[  55  168 -129  112 -107  123  149  -43 -139  -48 -154   26  132   23
   44  108   -3  316   10    1 -168  -38 -218  -73  209   44  203  121
 -137  127  183 -109   89   11   24  149  -77   97  127   98    3] : (30)
[ -98  -48 -225  -18  -98  194 -189  133  -55 -168   25  237   46   55
   24  120   54  249  -47  131 -170   53   49   63 -112 -107   -5  -43
 -102  246 -162 -139  -72  -23   30  -28 -112   59  421  186  217] : (15)
[-202  -15  117 -144  -57  -35   -6  -78  -17 -113  218  -65  118 -261
  178 -269  -57  111  203  132   95 -195  233 -108 -188   25   70 -382
   59   61  -77  155   79  -58   40 -233  358 -261   -8  171  303] : (12)
[ -61  -79  239  -37  -11  176  101  -63 -177  -81  -13  -13 -130  117
 -244    5  166  247   30   98   91  -45  154   78 -167    8 -188 -127
   80  -47  -99   65   90  473 -138 -476  -93  -56   47   64  139] : (16)
[  24  -34 -409  -21 -191  173  -46   45 -420 -108 -475  110   42 -172
   79  -72 -160   33 -247  203 -181  287  107  -56  155  146   60  212
 -172   73  348  -87   96   24 -165  538  -62  187 -156  -18   68] : (16)
[ 124   37  -91  -69  133 -266  378 -257   -3  114 -108 -161  300 -136
   81 -108 -225 -209  198 -170  314 -181  137 -103  334  144  242 -314
  118   12  210  198   97 -223   38  119  185  -62 -311 -232  -12] : (8)
[ 105  -71 -210 -290   15 -140  320  -74 -230 -114 -194  -14   64  -41
   38 -164 -166 -140  -57  276  341   66  500   44  118  121   21 -158
  122   46   67  205  147  -30 -164   82 -112 -116 -198 -134  308] : (12)
[ -47   12  160  140  121   33  -96   12   -3   98  233   57  204  -14
   -3  156  187   27  -75 -282  -36   23 -140  -31   52  -74   -2 -104
    9   60 -144 -134 -218  -78   86 -158  -40  105  -16   83 -246] : (8)
[-121  -59  184  277 -126  207 -288  -43  -83   78  -25   44  119  -91
  -58   61   59  168   12 -252 -170  -87 -353  -76  116  -14  -38  -49
 -139  -81  172  -83 -130   51   94 -141  297  139   17   81 -240] : (28)
[ -57   74  118  141 -159  219    1    2  -58  -10  -38  -20   26   20
 -139   26  131  176  -45 -113   19 -114 -116  -10 -112   59  -21 -214
   33   59  -54 -122   99  176  222 -114  172   61   64    1  -76] : (10)
[  77   99  -61   22  177   -9  405 -195  -87   44   26 -211  159 -224
   -8  -80   39   74  190 -107  124 -186   66 -172   48  118  257 -279
  -47  -12   87  113   93    1   27    3  127  -64 -323   65   12] : (19)
[-146  130  217  -75 -207  101  113  -36    5 -198  214  -81    8  -55
  106 -184   35  435  262  206  -89 -260   99  -47 -206  -39  121 -276
   56  130 -102   83  212  185   37 -383  187 -267  298  214  404] : (30)
[  -1  159  -22  -18 -113   25   93    4 -118 -122   -3   48  165   24
  144   -5  -76  234  -43  138  -37  -57  -92  -79  174   15  125  107
  -85  129   89  -15   87  -75   45   74  -44  -63  127  157   92] : (8)
[ -61  -92  184   49   33  152   23  -17  -41   52   96 -104  -28 -103
 -216  -84  191  -62    0 -193  132  -69  201   27 -258   24 -122 -463
  161  -30 -157   15   26  256   95 -283  204    5 -183 -112  -62] : (19)
[ -20   65  324  208   43  172   18  -53   87  106   81  -82   52  162
 -331   65   83   32  -20 -368  157 -312 -274  -43   16   -6 -175 -209
   49  -25   29  -14  145  307  317 -243  263   28  -30 -149 -381] : (15)
[  46  283 -149 -194 -150   19  392   27  -46 -284   23   25   94  180
  131  -40  -93  327   95  347  -29  -98  213  -30 -105    2  268  -87
   48  373 -229  -60  316  113  100   79 -295 -185  417  139  446] : (16)
[-193 -303 -215 -156   35  -17 -196  -77 -234    7 -150   86   82 -369
   70 -159  -43 -205  -45   70  209  154  394   -9 -140  150  -98 -328
   43  -32   22   72 -131 -155 -129   33  281   33 -300    1  161] : (12)
[  94  194  -12  -52 -190   62  289   23 -111 -157  -96 -149  114 -127
  113 -162  -17  156   -7  184   37    0  188  -10  -21  119  224 -219
  148   92  -43   99  121  -28   72   44   10 -118 -106   79  244] : (8)
[  75   91   69  151   71  -64  186 -169  219  197 -141  -86  220  126
 -150  203  -14   38  212 -465  105 -206 -210   87  255   60  117 -308
  277  110   98    8   32   -9  166 -150  130  141   82 -322 -212] : (30)
[  37  -35  139  222 -390  292 -209  141 -210  -78  -71  101  -21   81
  -64   36  138  197 -194   -7 -258  121  -99   93   79  -98  -59    1
  -65    8   20 -172  -69  152   23 -109  -39  166  196   -2  -23] : (12)
[  16   -5 -101  -40 -175  105  141  -39 -236 -110 -153    7   18  -62
   -1  -81   10  137  -38  183   90   -1  162   -9   -5   97   62 -136
  -38   35   36   -3  110   57   -9    7   29  -11  -22   46  210] : (7)
[ 197  264 -221   28  134 -103  409 -152    5   37 -247 -163  308  -70
   66   -6 -277   36   77 -132  100 -206 -206 -162  489  153  291   73
  -30   82  450  190  207 -189  100  393  105  -18 -253 -101 -158] : (12)
[ -50  -59  -68   82 -184  301 -281  187 -364 -116 -173  114  -12 -162
   18  -50   53  111 -370  141 -231  283  -16  -20   28   20 -131  223
 -169  -40  182  -70  -95   84 -111  188  -19  133 -153  160  -69] : (28)
[-169 -118 -249 -192  138  -30  -32  -81   37  -38  -81  178   76   85
  -84   66 -142   -6  109    5  188 -121  184   24 -102   26  -96 -211
   53  240  -58  -10  133   67   44  -12   70  -12  264  -97  154] : (24)
[ 202  212   63   48 -205  194  415  -28 -196 -172 -243  -90  -35  206
 -146   66   80  446  -40  235   64  -88  -76   69  171   92   92   99
   12    6   95   83  201  258  -13 -175 -227  -40   85  112  178] : (15)
[  98  121 -297   42  125  -31  259 -164  -44  120 -536  -98  245 -138
  -24  149 -110   29   44 -211   74   95  -89   25  260  292  214  -67
  219   90  277   62    5 -124  -22  301   13  209 -292 -153 -129] : (16)
[-117  -23   72  222 -134  354 -335  153  -47  -25  -39  101   29  -10
 -160   97  138  136 -177 -170 -187   40 -205   20 -154  -31 -137  -95
  -39   60  -78 -164 -107  158  208  -49  141  164  112   84 -203] : (28)
[ 130  148  -44   25 -180  143  259   15 -177  -83 -285  -56   25   67
  -96   25   49  173 -157   97  115   35   24   68   87  153   50  -38
  110   54   65   -6  150  113   71   53  -86   54  -68  -45   51] : (7)
[ -42 -107  -17  -46  130    7   75  -89   13   44   15  -16   61  -52
 -109   23   60   12  131 -134  124  -75  180   57  -50   10  -25 -331
  136   53  -46   80  -18   77  -45 -238   82    6  -17  -93   69] : (19)
[  75   16  351 -187 -234  125  296  149    2 -311  407  -16 -157  342
 -148 -112  250  216   70  340  141  -88  597  223 -448 -215  -48 -536
  278  184 -732   33  122  435   62 -719 -375 -295  489   58  582] : (28)
[-150  -90 -147  -88 -419  215 -326  195 -226 -345  134  254  -21  -39
  238 -215 -142  271  -35  437 -369   20  194  -50  -86 -219   21   33
 -303  206   -4  -82   87   26  -63   58   37 -124  525  239  474] : (8)
[-207  207  430  153   -8  145  -45  -67  281  -31  287  -23  135  170
 -107  158  146  499  254 -194   14 -436 -427  -27 -138  -51  -15 -216
  103  132 -211   -9   45  159  336 -588  251 -144  423  263  -52] : (8)
[ 258  161 -296 -201  100    1  583   -9 -246 -143 -212 -100   34   53
  -72  -68  -71   -3 -163  251  254   34  334  -26  126  136  123   19
   15  110   89  127  288  115  -57  286 -315  -74 -248  -73  159] : (10)
[-100  -38 -129  114 -243  280 -318  151 -139  -82 -143  178    7   -7
  -31   35   -7  157 -188   -6 -242   71 -122   24   13  -44  -99   58
 -121  130  142 -166   29   74   74  150  118  159  224   -5  -42] : (10)
[-133   77 -173   74  129  135 -105  -17  -35   36  -69  138  141   43
  -96  144  -69   81 -105 -184  -13 -129 -290 -152   53   44  -61  113
 -187  178  158 -172  136   64  212  271  132  121   86   21 -284] : (30)
[-450 -235  -49  -73 -188  155 -689  172 -115  -94  210  456   18   28
  102   48   46   46 -184   53 -192  143   89   13 -344 -157 -289  -70
 -115  293 -267 -400  -81   39   76  -34  108  107  554   99   92] : (24)
[ -95  -36  216  -51 -177  141   29    7 -100  -83   34    1  -85  109
 -168 -103   83   67  -26   50  120  -77  232   62 -256    7 -156 -319
  157   75 -188  -53  202  378   91 -280   73  -64  131 -110  131] : (24)
[ -76  117  228   71   48  137    8   28  134  -38  149   -5   92  128
 -135  130  140  257   40 -128   43 -168 -148   45 -110  -33  -60 -173
  143  117 -202    6  -13  144  191 -357   28  -51  196  125  -56] : (8)
[ -37  213 -221  -36   99   13  192  -99   99  -51 -149   16  197   75
    0   91 -205  230  161  -55    7 -249 -191 -105  129   80  163    5
  -21  264  170   18  253   14  166  198   81  -33  212   11   12] : (24)
[  26   80 -106   43  215  202  310 -143   93  -43 -157  -41   10  206
 -366  214   54  308  241 -103  121 -285  -91   12 -132   64   33 -210
   25  142 -109   53  168  375  142 -227  -71    8  197   62   38] : (16)
[ -97   18 -326   62  -48  229 -236  127 -131  -85  -65  179   90  -81
   35    8 -119   87 -161  -16 -266    2 -139 -140   47  -58    1  145
 -299  203  220 -162  102   -4  106  428  116  117  149   58 -100] : (19)
[-168 -160 -353 -184  218  -82  -95  -88 -239  -35   46  188  157 -242
  193  -43 -130   -1   -5  130   33   30  145 -176  115    8   15  101
 -296   86  212   18  -35 -208 -208  211   64  -19  -77  179  117] : (10)
[-217  -45  -52 -181  -54  -78  -12 -130 -116  -47  -39  168   89   83
   31  -29 -134   25   27  105  248 -124  125  -65  -66   90  -81 -129
   -1  179  -36 -111  220   70   85   -3  124  -58  214  -46  146] : (24)
[  81  -45 -202 -109  355 -177  263 -151  -14  162 -153  -97  217 -158
  -66   21  -78 -285   -7 -246  349    0  198  -11  192  166   31 -241
  192   21  153  172   -9 -155  -34  140   72   57 -452 -243 -165] : (7)
[ -16   39 -271  -39   46  130   58  -11 -170  -78 -238  -23   75 -208
   34  -69 -116  138  -12   73 -135   42   44  -84   72   95   86   55
  -80   79  291   94  105   48 -114  258   72   27 -152   64   61] : (24)
[  41  169 -150 -165 -153  172  285  116    2 -360  237  125  -52  367
  -54  -39  -65  330  123  356 -110 -248  262  -29 -246 -218  131 -149
 -146  419 -356 -114  394  356  175  -46 -324 -220  722  115  483] : (24)
[-306 -148 -108 -174  137 -171 -289  -95   66    9  167  236  241  -56
  155  -22 -238  -91  111  -57  159 -181   33 -112   42  -41  -97 -137
  -71  191   36   -3    5 -224   80    4  304  -88  230   14   44] : (8)
[  83  310  219  149  282   84  357  -80  186   78  116 -246  169   23
 -150  154  162  307  162 -335  -39 -234 -284  -52   65   31  151 -112
  176   79   20  113   63  180  120 -240  -17  -35 -116   78 -242] : (24)
[  90  338  -65   -5   54  -51  292    4  190   17  -68  -91  245  125
   -8   64 -141   35  -23 -206  125 -207 -158  -32  189   88  149 -100
  211  275   97    6  272  -68  325  245   67  -23   56 -208 -172] : (10)
[   7 -103   -4   38   97   95   43    0  -71   52   74  -47   54 -152
 -102    1  195  -58  -13 -169   47   61  219   41 -134    0   -1 -368
  106   15 -148   -6 -123   50  -12 -159   30   75 -179  -42  -18] : (10)
[-134   87   59   29  154 -118 -110 -105   38   93   53 -110  331 -383
  269 -125 -186   49  115 -214  -96 -115 -222 -189  313   67  128   17
    8  -19  434  221  -65 -306  -51   98  426  -76 -311   88 -182] : (8)
[ -14   71 -311  146   70  112   20  -97 -118   46 -194  112  197  -32
   -3  189  -66  182   13 -153 -130  -71 -324 -155  239   61  161  149
 -280  135  263 -165   31  -78   78  325   33  197   69   81 -175] : (30)

[  19 -118 -153   56   32   73   55  111  -34   89  -92  -42  -59   32
   84  -65 -119   33  -14  -13  131  -34   49   93  -34  -17  -54   95
 -115  -92  -53  -62  -85   12  -72   41   75 -134  -75 -119   40] : (106)
[-68 -66  56  27  65  32 -45  71  64 -42 -27  37 -79  87 157  11  17 -94
   0 -67 -12  33  58  44  39  38 -74  30  77 -73  -3   4  90  18 120   2
  65 -99  63 -26 -51] : (90)
[ -37 -170   92  -79  -70  134 -146 -109  -27 -116  130 -168 -132   11
  149  -59   13  -80   24  101    2   83   49   51   80   44  -98   87
   39 -101   23   38   35   26   38   46   95 -100    9  -83  -60] : (89)
[-117 -106  -51   62   42 -172   66  124   13   -1 -119   14   66   11
   80  -24  138  -55 -265  -53  -61  -62   79 -128  -39   20    5 -114
  268  -71 -104  123   37 -199   47  -44 -168  -99   81   95   92] : (79)
[-234 -288  185 -109   59  127 -294 -218   97 -184  -90 -102  -77    2
  389 -192  162  -19  -50  256   -3  445  218  279  -65  -50  -26  -52
   18   -3    6   50 -121  -12   78  -76  191   94 -260 -246  -42] : (96)
[-119 -617 -504  487  323  174  405   -7   43  163  -12  237   33 -170
 -262  324 -116   76   38 -549 -247 -437  159   22  290 -165  421  186
  139 -112 -412   23   -2  262  131   67 -312  -13  151  177  118] : (106)
[-222 -131   40 -122  -89   14 -105   17  192   52 -143  -34  -93   22
  197  -90  155  -47 -172  194   37  235   49  148 -182   23  -92  -28
  -48  -29  -50  -12 -132   -4  -19  -89  232   70 -134 -115   -8] : (90)
[-163 -322 -183  139  167  114  174   13  159   60    6  206  -71  -84
    0  148    7   40   36 -278 -126 -143   71   62  108  -67  202  135
   67   18 -166  -42  -26  188   93    6    8   49  111   24  -66] : (81)
[  63  273  -61  208  257 -113  290  340   -6 -107  172  645   -6  -85
 -346  155  113 -103   76 -572 -193 -604  -27 -463  257  205  270  -76
  344  296    8  100  174  -66  141  -34 -288   75  534  349 -136] : (98)
[-157 -274  -67  -87 -123  -46  108   47   43  -25   40 -181  -96    0
  213  -68   96   10 -163   40  -35   51  -20  -26  -89  -31  -52  171
  162 -120   22   30  -97 -101   56   32  -20 -170   97  -30 -132] : (81)
[-131 -124  159 -141  -77   81 -132  -29  162  -23  -56  -42 -113   54
  174  -55  122  -66 -154   95  -42  182   27  155 -127   85 -122  -19
  -15   10    3   73  -17   56   17 -126  262   56  -97  -98  -52] : (81)
[ 108   85    6  -11   39  144 -219  157 -198  -38 -206 -156 -136  209
  308 -249 -230 -110  167  288  340  286  128  200 -130  -20 -346   67
 -274 -237   90 -123 -114 -124   15  100  189 -194 -315 -322   56] : (78)
[-241 -540   94  -88  125  333 -131 -444   85 -142   28  118 -193 -290
  186   56   50   31  141  -17 -180  170  311  187   44 -169  160   56
  -54   79 -279   27 -121  198   27   15  285  365 -207 -187    0] : (83)
[ 100  -64 -132 -137   22  125   93  -23  -70   74   80   62  -91 -189
  -79  -37 -144  139  -22 -102   97 -288    6  -55   14   33   50   61
 -133  150  -83  -42  -75   98 -306   28  132   43  -40  -79   29] : (79)
[  20 -121   85   59   -1  -67  143  100   -3  -55   -7   22  -16   40
   68    0   69  -17 -210 -253 -139 -149   36  -70  -19   98  -20    6
  193   12    7  188  112  -92   56  -73  -28 -163  170   75  -44] : (79)
[   1   66   33  -80  -41   65 -151   68   -4  -20    1  -19  -79   45
   50 -116   18  -75  -22  155  118   53    8   25  -16  103 -110  -38
  -57   -9   29   -7  -39  -28  -61  -22  127  -11  -62  -89   14] : (78)
[-215 -136  -92  135  125   -7  -56   33  191   37  -17  128   10   10
   14  107  129 -101  -29  -55  -60  -16   67   15  171   10  116  -56
  171  -70 -149  -35   82   85  128   -4  -64    5  123   84   39] : (83)
[-282   62 -110   75  147 -166 -359   81  160   16 -123   -7  175  102
  105  -66  236 -152 -126  368  147  230   73   -9  172    7   52 -308
  271 -152 -131  -82   40 -122   81  -20 -212    3  -44   31  214] : (79)
[  47 -355   46  -85 -110   49  334   -2 -128 -131   79  -75 -163 -113
  140 -120   16  140 -199 -281 -169 -162   48  -54 -186   26    3  245
   79  103   92  224 -141 -117  -43  -44   38 -137   89  -46 -220] : (100)
[-172 -416   27  263  180   -5  138  -66  102  -67  -75  139    4  -31
  189  149   85  -18  -27 -356 -253  -22  229   41  129 -115  160   42
  257  -88 -210  105  134   -3  255   23  -33  -78  197   46    6] : (106)
[ 178  -10  127  -67  -75   95  216   93  -23 -120  267  120 -151  -37
  -52  -57    8  112  -30 -358 -102 -308 -107  -84   43  205   63  189
   20  270  209  131   17   60  -78  -76  144 -108  289    6 -294] : (79)
[-223  227  -23  -55   99  -82 -318   98  177   32 -101  214   56    4
  -62  -37  229 -193  -91  288  109   88   44  -83   68  115   19 -337
  119   43 -127  -56   10  -50  -22  -85  -21  230  -62   62  173] : (89)
[ -77  -93 -122  115   97  -53   79  142   23   41 -108   95   10   11
   65  -12   25  -14  -72  -87   23  -62   81  -31   10  -17   40  -13
   91  -53  -98   -5  -24  -79   33   11  -57  -76   55    4   52] : (106)
[ -95 -191  -20  213  210   85   72   60   54  -30 -112  231  -67   24
   56  118   -4 -112   53 -272 -132  -64  178   45   75  -18   52   16
   88  -61 -148   50   87   59  209   -6  -11    5   57   38   13] : (83)
[-120 -150 -196   70   87   48 -141  -10  -24   27  -23  -75   11  -17
   29  -16   -7  -82   11  176  101   29   92   -2  139  -53   20  -41
   79 -184 -164  -66  -27  -16    9   85 -126  -39  -72  -26  154] : (78)
[ -15  144   84 -153  -75  -63  -99  176  -15  -10 -104  -53  -83  108
  134 -127   39 -135 -163  150  110   55   -9  -50 -163  126 -254  -75
   23  -61   65   41   11 -145  -30  -49   84  -85  -65  -36   11] : (90)
[-72 -57 -12 -13  -7  32 -21  78  35 -33  27  20 -88  27  44 -29  62 -87
 -48   5  -2 -22  12 -24  17  75 -41  29  72 -35   6  26  -5 -10  49 -13
   7 -48  55  10 -52] : (83)
[  54   21   -2   34   20  122  -87  136  -65   -1 -102  -29 -119  131
  126 -108 -116  -98   70   73  152   86   66  124  -54   51 -190   60
 -159 -121   38  -40  -38  -14   25   25  149 -121 -120 -150    8] : (98)
[-114  178 -204   28   70  -82 -125  192   67   82  -10  150   66   -7
 -222   -8  137 -147 -118  160  100 -147  -45 -181  115  134   62 -216
  147    1 -108  -28   -8  -50  -59  -44 -200   91   40  149  155] : (98)
[ -75   -7  -92  107  312   66  -14   37   61 -110  111  333   -3  -81
  -11    5   40   35  169 -197    2 -157   90  -45  279   22  270  -20
  136  189   -1  -78   21  100   52   18 -113   71  150   13  -97] : (96)
[  -7  -92  -81   91  117   33  106  121   61   55  -75  118  -18   23
   31  -11  -25   47  -86 -198    5 -123   47   76   11   51   56   24
   -8   54  -27   17    2   67  -33  -58   37  -78   24  -24  -14] : (100)
[-108   16   23  102   61  -28  -36  131  104  -47    1  183   -9   49
  -59   24  176 -144  -81  -73  -91  -56   29  -74   80  129   53 -101
  181   26  -34   92   60  -33  133  -86  -61   34  144  114   -9] : (98)
[ -98 -130 -169  -47  -61   -2   94   64   25   84   -1   -3  -72  -98
  -30  -20   37   -6 -125   18   27 -130    2  -83  -45   18   12   48
   25  -27 -103  -11 -104  -25 -102   22   -6  -11   31   23   23] : (89)
[ 103  -61  -19  -36   36   90   94   67 -131 -128  150   51  -76  -47
 -105  -86    7   16  -95 -153  -61 -244  -17 -112   38  152   46   49
  102  137   94  167  -33  -22  -54  -75 -116  -33   56   45 -103] : (100)
[  64  -15  -84   32  -24   -1   57  190    6   88  -56  -91   -9  121
    0  -76  -38    1 -207  -51   76 -109  -56   67  -47  137  -92   23
  -20  -44   55   59   13   12  -86  -79    0 -211  -14  -10   15] : (100)
[-195 -115 -229   44   16 -169  115  221   48   72  -99   -4   39   27
  -23   15  147 -107 -282   23  -42 -103  -21 -172  -61   21    1  -52
  292 -141 -108   70  -40 -163   80  -36 -288  -77   76  164   66] : (81)
[-230 -350   73 -203 -121  146 -262 -163  129   79 -286 -348 -151   73
  512 -166  -29  -15 -109  423  172  552  168  428 -295 -147 -296   65
 -257 -256 -107 -100 -181   33  -51    3  448  -27 -449 -385   82] : (81)
[-112 -146  -24   -3   58  106 -111  -12    6  -36  -74   -6 -105    9
  156  -51   -5  -88   43  104   56  129  129   86   -9  -31  -70   24
  -25 -108  -75  -35  -60   -1   60   36   76    7 -117 -107   22] : (83)
[  77  -58    0  -46  102  325 -160  -92  -37 -101  171   83 -175  -51
   81 -106 -146   73  334   39  164   41   58  169  173    9   55  158
 -241  110   63 -155 -114  199  -80   75  265   61  -77 -262 -126] : (106)
[-151 -325  216  -49   19  240 -230 -162  101 -147  -72 -116 -176  107
  389  -82   35  -76   68  129  -38  421  170  348  -69  -47 -139  102
  -79 -114   13   30  -48   97  190  -42  320   16 -209 -264 -103] : (81)
[ -36  -11  -13  -36  -40   28  -28   79   53    0   84    6  -62   24
  -81   12   78 -103 -127  -17  -34 -131  -53  -67   54  155  -36  -19
  102   -5    0   76   62   40   -7  -61  -27  -39   87   90  -20] : (83)
[  67   83  273   12  -22   18  147  210  151  -81   58  259 -117  131
  -59   69  135 -102 -177 -417 -248 -210  -82  -35  -55  294  -54    6
  123  205  151  246  190   71  134 -230  170  -29  269  137 -220] : (81)
[-73 -49 -38   1   4  27  -9  93  45   3  -7  32 -82  27  44 -21  39 -78
 -45  -1  21 -29  20 -10   7  63 -44  26  38 -46 -16   0  -9   0  30  -4
  25 -51  40   1 -28] : (83)
[   1 -178  241 -106 -119  130 -193 -137  -41 -173  132 -252 -132   81
  160  -44   48 -154  -91   77  -95  103   43   60   45  122 -199   35
  112 -131   58  179  151   10   94  -28   95 -139   -1  -34  -52] : (83)
[-111  151 -117  -26  136 -156 -104  159   49   19  -59  100   95    3
    3  -84  116  -53 -159  100  120  -82   15 -134   78   83   46 -208
  196   40  -29  -29   31 -110  -74  -33 -187  -22   30   70   98] : (96)
[ -90 -439  207    7  -20  148 -172 -191 -125 -257  -69 -264  -85   69
  295 -137  102 -116 -154  136 -159  328  229  166 -103  -24 -143    4
  151 -187  -29  288  -42 -146  206  -81    0  -48 -232 -133   20] : (79)
[   7  -40   37 -222 -130   74 -103   15  -43  -39   81 -200 -131   29
  112 -118  -15  -52 -106  174   86   26  -57   -1  -73   94 -192   64
   -4  -58   77   31  -29  -20  -90   -7  102  -91  -70  -86  -56] : (81)
